Below are the code and all the weights of a small trained network. Each question names an input and a class and asks about switching units off, where a switched-off unit gives its printed mean instead of its output.

import numpy as np


def w(rows, s, z=0):
    codes = np.array(rows[::2]) - 128.0
    scale = np.full(codes.shape[1], s)
    scale[-1] = z or s
    return codes * scale


def norm(h):
    return h / np.sqrt((h * h).mean(-1, keepdims=True) + 1e-5)


def f(y):
    return y / 2 * (1 + np.tanh(0.7978845608 * (y + 0.044715 * y**3)))


def log_softmax(a):
    a = a - a.max(-1, keepdims=True)
    return a - np.log(np.exp(a).sum(-1, keepdims=True))


def net(x, mask):
    res = np.array(x, float).reshape(1, 2) / 4 @ E
    u = 0
    for l in range(2):
        y = f(norm(res) @ A[l][:, :-1].T + A[l][:, -1])
        res = res + np.where(mask[u : u + 8], y, B[l][:, -1]) @ B[l][:, :-1]
        u += 8
    return log_softmax(norm(res)[-1] @ U[:, :-1].T + U[:, -1])


A, B = {}, {}
E = w([
[82,130,81,207,86,117,106,70,51,105,99],'x0',
[234,36,128,3,77,154,110,64,169,158,62],'x1',
],0.0064)
A[0] = w([
[148,59,71,126,42,142,64,28,112,123,61,139],'0.n1',
[91,131,111,191,133,105,153,126,84,140,146,5],'0.n2',
[10,183,62,237,122,79,139,120,70,67,127,195],'0.n3',
[76,156,80,191,122,68,99,135,87,99,125,92],'0.n4',
[88,100,137,160,86,134,150,71,67,98,73,203],'0.n5',
[152,142,145,94,169,67,144,207,180,119,141,56],'0.n6',
[3,164,50,208,120,128,152,121,76,118,143,120],'0.n7',
[34,201,138,221,129,69,144,137,129,20,182,129],'0.n8',
],0.0081,0.0028)
B[0] = w([
[222,83,64,66,119,156,212,82,152,147,94,243],'0.n1',
[123,157,124,128,50,145,108,81,70,80,159,160],'0.n2',
[113,236,154,109,168,22,114,255,71,118,192,246],'0.n3',
[63,160,157,166,102,101,91,100,89,92,193,185],'0.n4',
[176,112,163,66,111,107,167,96,159,210,146,187],'0.n5',
[132,156,135,152,105,116,111,143,172,207,151,166],'0.n6',
[98,160,201,63,114,71,71,187,74,127,179,218],'0.n7',
[146,115,85,150,145,197,144,69,141,126,14,231],'0.n8',
],0.0083,0.014)
A[1] = w([
[36,167,129,171,126,138,56,162,99,74,116,55],'1.n1',
[35,178,143,212,118,126,66,150,99,50,134,102],'1.n2',
[151,132,158,89,101,76,108,98,98,144,126,252],'1.n3',
[133,78,96,139,103,141,168,92,160,120,113,19],'1.n4',
[130,159,142,123,133,86,139,164,139,159,127,149],'1.n5',
[125,113,191,129,119,157,48,184,170,155,145,163],'1.n6',
[9,152,168,172,161,121,100,153,106,76,125,8],'1.n7',
[113,153,169,121,66,85,23,153,116,150,180,139],'1.n8',
],0.012,0.004)
B[1] = w([
[202,71,36,155,212,140,56,178,139,86,70,216],'1.n1',
[172,68,6,181,214,156,45,197,107,69,53,235],'1.n2',
[43,129,120,177,135,100,105,150,104,55,150,238],'1.n3',
[165,92,97,79,142,165,120,134,163,143,68,183],'1.n4',
[102,113,171,165,126,156,127,76,117,111,170,204],'1.n5',
[108,176,130,189,117,129,144,117,102,151,111,187],'1.n6',
[161,154,29,179,221,168,61,182,122,97,62,209],'1.n7',
[165,87,130,122,86,186,162,90,240,195,70,246],'1.n8',
],0.012,0.011)
U = w([
[32,28,228,214,188,208,107,36,11,14,241,2],'0',
[110,200,34,207,238,149,29,240,50,40,35,177],'1',
[215,24,81,17,107,212,217,64,199,152,50,175],'2',
[47,220,177,32,54,28,188,164,10,50,233,125],'3',
[61,207,234,236,94,227,188,69,217,235,96,148],'4',
],0.011,0.0083)

Each question gives the input, the list of numbers given to net, and the class t.
The units are the neurons (one row each of A and B). Each row of codes is followed by its name. A weight is (code - 128) times the scale printed after its matrix; where a second scale follows, it is the last column's (A, B and U).
mask holds one flag per neuron, layer by layer. A switched-off neuron (its flag False) gives its mean, the last column of its row in B, instead of its output. The means were averaged over made-up inputs and are rounded, as every weight is.
A unit's drop is (log p(t) with every unit on - log p(t) with that unit switched off) / (log p(t) with every unit on - log p(t) with every unit switched off).
unit that matters most: the unit with the biggest drop
top k neurons: the k neurons with the biggest drops, biggest first
k most important neurons of layer l: the k neurons of layer l with the biggest drops, biggest first
drop when u is switched off: that unit's drop, to one decimal
input [-5,4], class 4: top 3 neurons	[1.n2 0.n1 1.n1]
input [-7,-5], class 4: top 4 neurons	[0.n4 0.n3 0.n1 1.n2]
input [5,0], class 3: top neuron	[0.n5]
input [-6,-3], class 4: top 2 neurons	[0.n1 1.n2]
input [-8,6], class 4: 3 most important neurons of layer 1	[1.n2 1.n1 1.n7]
input [-3,5], class 2: 2 most important neurons of layer 0	[0.n3 0.n7]
input [-3,-2], class 4: top 3 neurons	[0.n1 1.n2 0.n6]
input [-6,3], class 4: top 2 neurons	[0.n1 0.n8]
input [-7,4], class 4: 2 most important neurons of layer 0	[0.n1 0.n8]
input [8,0], class 3: top 2 neurons	[0.n5 0.n1]
input [-6,2], class 4: drop when 0.n1 is switched off	0.7
input [-8,1], class 4: drop when 0.n1 is switched off	0.2
input [-3,7], class 2: drop when 0.n3 is switched off	3.8
input [3,0], class 3: unit that matters most	0.n5
input [1,0], class 3: drop when 0.n5 is switched off	0.3
